Below is a small trained network, with its code and all its weights. Each question gives an input and a class and asks what happens when units are switched off, that is, made to give their printed mean instead of their output.

import numpy as np


def w(rows, s, z=0):
    codes = np.array(rows[::2]) - 128.0
    scale = np.full(codes.shape[1], s)
    scale[-1] = z or s
    return codes * scale


def norm(h):
    return h / np.sqrt((h * h).mean(-1, keepdims=True) + 1e-5)


def f(y):
    return np.maximum(y, 0)


def log_softmax(a):
    a = a - a.max(-1, keepdims=True)
    return a - np.log(np.exp(a).sum(-1, keepdims=True))


def net(x, mask):
    res = np.array(x, float).reshape(1, 5) / 4 @ E
    u = 0
    for l in range(4):
        y = f(norm(res) @ A[l][:, :-1].T + A[l][:, -1])
        res = res + np.where(mask[u : u + 6], y, B[l][:, -1]) @ B[l][:, :-1]
        u += 6
    return log_softmax(norm(res)[-1] @ U[:, :-1].T + U[:, -1])


A, B = {}, {}
E = w([
[141,202,149,2,137],'x0',
[126,118,134,122,123],'x1',
[229,195,149,149,12],'x2',
[150,98,208,134,106],'x3',
[125,146,147,166,138],'x4',
],0.0063)
A[0] = w([
[124,32,156,247,122,5],'L0N0',
[167,133,104,89,146,31],'L0N1',
[93,140,186,51,78,31],'L0N2',
[60,7,163,197,32,179],'L0N3',
[157,253,190,41,172,2],'L0N4',
[10,162,100,100,89,206],'L0N5',
],0.0068,0.00078)
B[0] = w([
[59,153,127,240,100,255],'L0N0',
[130,246,181,193,123,149],'L0N1',
[57,254,92,238,179,179],'L0N2',
[175,206,18,145,99,252],'L0N3',
[100,169,203,147,122,233],'L0N4',
[110,126,106,148,14,180],'L0N5',
],0.0077,0.0049)
A[1] = w([
[90,111,255,242,135,146],'L1N0',
[126,96,180,75,159,209],'L1N1',
[86,81,89,211,134,77],'L1N2',
[117,235,132,152,110,186],'L1N3',
[225,159,191,180,62,190],'L1N4',
[87,185,212,113,189,254],'L1N5',
],0.0086,0.00072)
B[1] = w([
[79,72,109,83,78,218],'L1N0',
[158,70,149,81,124,137],'L1N1',
[180,98,211,147,96,220],'L1N2',
[55,140,51,71,145,254],'L1N3',
[156,34,73,81,171,224],'L1N4',
[181,93,123,255,75,204],'L1N5',
],0.0083,0.008)
A[2] = w([
[144,100,198,215,89,138],'L2N0',
[80,33,133,143,2,90],'L2N1',
[107,67,49,217,75,251],'L2N2',
[92,81,120,194,247,184],'L2N3',
[100,104,97,160,59,25],'L2N4',
[218,122,89,222,133,131],'L2N5',
],0.007,0.0014)
B[2] = w([
[152,128,71,138,141,170],'L2N0',
[150,187,107,89,205,214],'L2N1',
[38,126,117,20,125,252],'L2N2',
[255,129,148,181,70,158],'L2N3',
[74,186,132,66,203,183],'L2N4',
[161,245,173,210,134,164],'L2N5',
],0.0074,0.012)
A[3] = w([
[77,187,244,96,96,131],'L3N0',
[164,127,104,84,149,115],'L3N1',
[104,143,86,1,138,197],'L3N2',
[68,124,128,243,116,253],'L3N3',
[189,110,84,202,54,156],'L3N4',
[110,160,148,195,181,110],'L3N5',
],0.0091,0.003)
B[3] = w([
[226,254,63,170,116,147],'L3N0',
[139,101,67,67,74,148],'L3N1',
[159,8,141,87,111,246],'L3N2',
[195,117,143,121,99,179],'L3N3',
[162,154,157,120,102,135],'L3N4',
[129,106,160,23,130,145],'L3N5',
],0.0087,0.013)
U = w([
[124,135,127,90,106,190],'0',
[225,59,139,119,110,168],'1',
[132,115,126,102,123,125],'2',
[187,209,120,191,84,163],'3',
[101,126,144,99,122,127],'4',
[97,178,217,120,211,40],'5',
[149,142,251,218,209,2],'6',
],0.011,0.0038)

Each question gives the input, the list of numbers given to net, and the class t.
The units are the neurons (one row each of A and B). Each row of codes is followed by its name. A weight is (code - 128) times the scale printed after its matrix; where a second scale follows, it is the last column's (A, B and U).
mask holds one flag per neuron, layer by layer. A switched-off neuron (its flag False) gives its mean, the last column of its row in B, instead of its output. The means were averaged over made-up inputs and are rounded, as every weight is.
A unit's drop is (log p(t) with every unit on - log p(t) with that unit switched off) / (log p(t) with every unit on - log p(t) with every unit switched off).
The circuit of an input: a set's keep is (log p(t) with only the set's units on - log p(t) with every unit switched off) / (log p(t) with every unit on - log p(t) with every unit switched off). Starting from the 12 units with the biggest drops (on a tie, the unit counted first), units are removed one at a time, each time the one whose removal leaves the highest keep (on an exact tie, the one counted first), for as long as the keep stays at least 0.8.
units of the circuit, in order: the units of the circuit, biggest drop first
most important unit: the unit with the biggest drop
k most important neurons: the k neurons with the biggest drops, biggest first
k most important neurons of layer l: the k neurons of layer l with the biggest drops, biggest first
drop when u is switched off: that unit's drop, to one decimal
input [-7,-5,-2,-2,7], class 3: 2 most important neurons	[L3N2; L0N3]
input [-8,-2,-4,-1,1], class 3: 2 most important neurons of layer 2	[L2N3; L2N5]
input [-7,2,2,-6,-3], class 3: units of the circuit, in order	[L2N5; L3N2]
input [7,2,4,-5,-4], class 3: most important unit	L0N4
input [8,-1,4,2,3], class 3: 3 most important neurons	[L0N4; L2N2; L0N2]
input [-8,-5,6,3,-7], class 3: 3 most important neurons of layer 1	[L1N0; L1N3; L1N2]
input [-6,-4,-7,-5,-6], class 1: units of the circuit, in order	[L2N3; L1N3]
input [1,-3,-5,-2,4], class 1: 3 most important neurons of layer 1	[L1N0; L1N5; L1N3]
input [-6,5,-8,-2,4], class 1: 4 most important neurons	[L3N3; L2N3; L1N2; L1N3]
input [-4,-4,-8,-3,-1], class 1: 2 most important neurons	[L2N3; L3N3]
input [0,-5,-6,-5,3], class 1: units of the circuit, in order	[L2N3; L1N3; L0N3]
input [-6,1,1,4,-1], class 3: 2 most important neurons	[L0N3; L2N5]
input [-7,7,-8,2,8], class 1: 4 most important neurons	[L3N3; L2N3; L1N2; L1N3]
input [-6,-3,-5,-5,1], class 3: 2 most important neurons of layer 2	[L2N3; L2N5]
input [3,1,-8,-5,-8], class 1: units of the circuit, in order	[L1N3; L1N0; L0N3; L2N3]
input [-7,1,-2,-5,7], class 3: most important unit	L3N2
input [-6,-3,-7,-5,-2], class 1: 3 most important neurons	[L3N3; L2N3; L3N5]
input [2,4,-5,3,2], class 1: 2 most important neurons	[L0N3; L0N0]
input [7,-6,0,5,6], class 3: 3 most important neurons	[L0N2; L3N0; L0N4]
input [-1,4,-8,3,6], class 1: 3 most important neurons	[L1N3; L2N3; L1N2]
input [-8,1,-4,-4,2], class 3: most important unit	L3N2
input [7,2,3,4,0], class 3: 2 most important neurons of layer 2	[L2N2; L2N1]
input [1,-5,-8,8,-6], class 1: drop when L0N4 is switched off	0.2
